-.04	-.33	-.28	-.06	.01
.10	-.83	-.69	-.04	.25
-.13	-.54	-.34	.21	-.14
.04	-.13	.07	.23	-.19
-.08	.23	.26	-.32	-.06
-.05	-.25	-.18	-.04	-.08
.22	.01	-.12	-.04	.20
->
.10	-.83	-.69	-.04	.25
-.13	-.54	-.34	.21	-.14
-.04	-.33	-.28	-.06	.01
-.05	-.25	-.18	-.04	-.08
.04	-.13	.07	.23	-.19
.22	.01	-.12	-.04	.20
-.08	.23	.26	-.32	-.06

.49	-.44
-.66	.60
-.35	.59
.41	-.36
-.29	.19
-.57	.55
-.20	.23
.59	-.29
.52	-.75
-.28	.21
->
.52	-.75
.49	-.44
.41	-.36
.59	-.29
-.29	.19
-.28	.21
-.20	.23
-.57	.55
-.35	.59
-.66	.60

-.10	.20	-.37	-.53	.19	-.08	.44
-.42	-.23	-.10	.45	.00	.08	.09
-.05	-.07	.06	-.69	.21	-.06	.37
-.18	.05	.03	.77	-.10	-.04	-.43
.36	.41	.15	-.13	-.15	-.17	-.18
-.03	-.61	.23	-.03	.13	.51	.26
-.09	-.05	.23	.81	-.46	-.08	-.37
-.51	-.38	-.16	.29	.00	.11	.11
->
-.03	-.61	.23	-.03	.13	.51	.26
-.51	-.38	-.16	.29	.00	.11	.11
-.42	-.23	-.10	.45	.00	.08	.09
-.05	-.07	.06	-.69	.21	-.06	.37
-.09	-.05	.23	.81	-.46	-.08	-.37
-.18	.05	.03	.77	-.10	-.04	-.43
-.10	.20	-.37	-.53	.19	-.08	.44
.36	.41	.15	-.13	-.15	-.17	-.18

-.09	.39	.44	.22	-.07	-.15	-.20	.01	.38	-.19	-.29
.11	-.38	-.07	.00	-.09	-.09	-.47	-.70	-.10	.33	.41
.20	-.29	-.53	-.43	-.12	.00	-.26	-.17	.35	.32	.35
-.12	.28	.33	.08	.00	.11	-.10	-.14	-.51	.13	-.13
->
.11	-.38	-.07	.00	-.09	-.09	-.47	-.70	-.10	.33	.41
.20	-.29	-.53	-.43	-.12	.00	-.26	-.17	.35	.32	.35
-.12	.28	.33	.08	.00	.11	-.10	-.14	-.51	.13	-.13
-.09	.39	.44	.22	-.07	-.15	-.20	.01	.38	-.19	-.29

.09	.12	.04	.19	.15	-.13	.20	.04	-.03
.15	-.36	-.11	.31	.06	.09	-.15	-.03	-.05
-.03	-.24	-.06	.15	-.04	.03	-.14	-.01	.12
.15	.11	.03	.23	.19	-.12	.21	.05	-.09
.15	-.37	-.11	.30	.05	.09	-.15	-.02	-.03
.02	.18	.14	-.04	.07	-.30	.00	-.04	.16
-.25	.23	.03	.63	-.24	.35	.01	.32	-.43
->
.15	-.37	-.11	.30	.05	.09	-.15	-.02	-.03
.15	-.36	-.11	.31	.06	.09	-.15	-.03	-.05
-.03	-.24	-.06	.15	-.04	.03	-.14	-.01	.12
.15	.11	.03	.23	.19	-.12	.21	.05	-.09
.09	.12	.04	.19	.15	-.13	.20	.04	-.03
.02	.18	.14	-.04	.07	-.30	.00	-.04	.16
-.25	.23	.03	.63	-.24	.35	.01	.32	-.43

-.18	.17	-.55	.39	-.17	.52	-.23	-.06	.26	-.51	-.44	-.03	-.03	-.17
-.24	.07	-.54	.03	-.29	.40	.03	.40	.12	.01	.11	.16	-.68	.37
-.45	.14	-.33	.00	.05	.47	.16	.45	-.24	-.04	-.09	.16	-.67	.38
->
-.24	.07	-.54	.03	-.29	.40	.03	.40	.12	.01	.11	.16	-.68	.37
-.45	.14	-.33	.00	.05	.47	.16	.45	-.24	-.04	-.09	.16	-.67	.38
-.18	.17	-.55	.39	-.17	.52	-.23	-.06	.26	-.51	-.44	-.03	-.03	-.17
